Here is a tiny trained network, its code and every weight. The questions are about switching its units off for an input and a target symbol, where a switched-off unit gives its printed mean instead of its output.

import numpy as np


def w(rows, s, z=0):
    codes = np.array(rows[::2]) - 128.0
    scale = np.full(codes.shape[1], s)
    scale[-1] = z or s
    return codes * scale


def f(y):
    return y / 2 * (1 + np.tanh(0.7978845608 * (y + 0.044715 * y**3)))


def softmax(a):
    e = np.exp(a - a.max(-1, keepdims=True))
    return e / e.sum(-1, keepdims=True)


def log_softmax(a):
    a = a - a.max(-1, keepdims=True)
    return a - np.log(np.exp(a).sum(-1, keepdims=True))


def net(x, mask):
    ids = ['βηθλστ'.index(c) for c in x.split()]
    T = len(ids)
    res = E[ids] + P[:T]
    r = res
    for j in range(3):
        rows = slice(3 * j, 3 * j + 3)
        q, k, v = (r @ M[0][rows].T for M in (Q, K, V))
        z = softmax(np.where(np.tri(T) > 0, q @ k.T / 3**0.5, -1e9)) @ v
        o = O[0][rows]
        res = res + np.where(mask[j], z, o[:, -1]) @ o[:, :-1]
    y = f(res @ A[0][:, :-1].T + A[0][:, -1])
    res = res + np.where(mask[3:7], y, B[0][:, -1]) @ B[0][:, :-1]
    return log_softmax(res[-1] @ U[:, :-1].T + U[:, -1])


Q, K, V, O, A, B = {}, {}, {}, {}, {}, {}
E = w([
[140,145,164,171,153,223],'β',
[147,108,141,129,19,149],'η',
[154,125,130,186,206,156],'θ',
[113,109,139,114,190,7],'λ',
[55,156,196,130,161,103],'σ',
[130,230,91,144,75,94],'τ',
],0.012)
P = w([
[78,171,157,206,54,78],'0',
[178,91,101,159,122,148],'1',
[110,137,94,56,173,120],'2',
[105,141,178,139,254,38],'3',
[214,79,126,200,32,189],'4',
[115,138,55,64,104,217],'5',
[115,177,104,109,235,94],'6',
[173,133,179,161,189,118],'7',
[164,168,80,121,80,206],'8',
[94,161,136,131,220,145],'9',
],0.0084)
Q[0] = w([
[59,152,30,7,202,129],'head 1',
[67,123,64,13,106,199],'head 1',
[50,182,152,110,217,93],'head 1',
[58,207,186,52,60,84],'head 2',
[136,57,127,23,124,168],'head 2',
[4,68,122,39,69,11],'head 2',
[126,131,240,88,96,57],'head 3',
[74,174,95,98,58,166],'head 3',
[116,149,191,2,74,61],'head 3',
],0.0077)
K[0] = w([
[100,38,43,29,15,213],'head 1',
[245,7,59,193,64,182],'head 1',
[129,183,57,87,159,224],'head 1',
[235,87,105,39,178,181],'head 2',
[135,6,120,197,135,123],'head 2',
[150,60,88,1,198,212],'head 2',
[196,148,40,149,231,163],'head 3',
[237,22,237,92,120,122],'head 3',
[201,25,44,49,219,99],'head 3',
],0.0068)
V[0] = w([
[24,89,184,134,213,103],'head 1',
[62,135,177,71,119,198],'head 1',
[168,2,105,193,119,130],'head 1',
[52,201,89,143,171,120],'head 2',
[111,48,181,48,146,79],'head 2',
[133,198,54,119,115,86],'head 2',
[175,113,154,122,49,215],'head 3',
[38,105,171,122,178,178],'head 3',
[134,52,107,107,137,38],'head 3',
],0.0084)
O[0] = w([
[56,226,36,84,135,201,241],'head 1',
[3,66,32,95,84,56,131],'head 1',
[148,177,111,235,253,147,2],'head 1',
[180,57,200,30,128,166,251],'head 2',
[63,226,137,122,61,213,95],'head 2',
[137,39,254,138,64,133,177],'head 2',
[111,83,15,135,125,64,7],'head 3',
[88,124,35,33,145,139,163],'head 3',
[147,233,185,181,24,170,113],'head 3',
],0.0066,0.0042)
A[0] = w([
[70,141,112,119,192,193,159],'neuron 1',
[156,135,142,255,226,129,82],'neuron 2',
[135,187,94,128,173,203,52],'neuron 3',
[132,57,134,171,60,88,3],'neuron 4',
],0.0065,0.0058)
B[0] = w([
[185,161,82,122,142,116,254],'neuron 1',
[6,128,114,157,124,102,128],'neuron 2',
[157,130,204,158,143,144,126],'neuron 3',
[103,144,102,124,182,137,116],'neuron 4',
],0.011,0.0034)
U = w([
[203,133,77,128,222,137,139],'β',
[150,214,177,176,144,146,16],'η',
[65,138,54,17,61,39,157],'θ',
[112,3,208,96,99,110,58],'λ',
[53,127,86,253,136,68,251],'σ',
[114,108,43,157,153,40,117],'τ',
],0.0053,0.0029)

Each question gives the input, a string of symbols that net reads in full, and the target symbol t.
The units are the heads (3 rows each of Q, K, V and O) and the neurons (one row each of A and B). Each row of codes is followed by its name. A weight is (code - 128) times the scale printed after its matrix; where a second scale follows, it is the last column's (O, A, B and U).
mask holds one flag per unit, heads first, then neurons. A switched-off unit (its flag False) gives its mean, the last column of its rows in O or B, instead of its output. The means were averaged over made-up inputs and are rounded, as every weight is.
A unit's drop is (log p(t) with every unit on - log p(t) with that unit switched off) / (log p(t) with every unit on - log p(t) with every unit switched off).
The circuit of an input: a set's keep is (log p(t) with only the set's units on - log p(t) with every unit switched off) / (log p(t) with every unit on - log p(t) with every unit switched off). Starting from all 7 units, units are removed one at a time, each time the one whose removal leaves the highest keep (on an exact tie, the one counted first), for as long as the keep stays at least 0.8.
circuit, biggest first: the units of the circuit, biggest drop first
heads that matter: for each layer, one digit per head in row order, 1 if its drop is at least 0.15 and else 0, layers parted by /
drop when u is switched off: that unit's drop, to one decimal
input σ σ η σ σ τ σ, target λ: circuit, biggest first -> head 1
input σ τ η τ β η λ, target σ: circuit, biggest first -> head 1; head 2; neuron 2; head 3
input τ τ θ τ τ, target λ: circuit, biggest first -> head 2; head 1
input σ η θ σ η σ, target σ: circuit, biggest first -> head 1; neuron 2; head 2
input λ β θ, target η: circuit, biggest first -> head 3; head 2; head 1
input τ τ σ τ σ η η τ σ θ, target λ: circuit, biggest first -> head 2; head 1
input σ η σ, target σ: circuit, biggest first -> head 1; head 2; neuron 2
input σ σ λ σ, target η: heads that matter -> 011
input η σ λ τ, target η: circuit, biggest first -> head 3; head 1
input λ σ σ λ σ, target η: circuit, biggest first -> head 1; head 3; head 2
input σ λ η, target η: circuit, biggest first -> head 3; head 1
input τ σ τ σ, target λ: circuit, biggest first -> head 1; head 2
input σ σ λ η, target η: circuit, biggest first -> head 3; head 2
input τ η σ τ β, target λ: circuit, biggest first -> head 2
input σ λ τ, target η: heads that matter -> 001
input τ τ η λ λ τ τ, target λ: heads that matter -> 110
input τ β θ σ τ σ η σ σ θ, target λ: heads that matter -> 010
input θ θ η η λ, target σ: circuit, biggest first -> head 1; head 2; neuron 2
input σ σ σ σ λ, target θ: drop when neuron 3 is switched off -> 0.0
input σ σ σ λ σ σ σ σ, target θ: drop when head 1 is switched off -> 0.8
input λ τ λ, target λ: drop when neuron 1 is switched off -> 0.2
input σ θ σ, target β: drop when head 1 is switched off -> 0.7
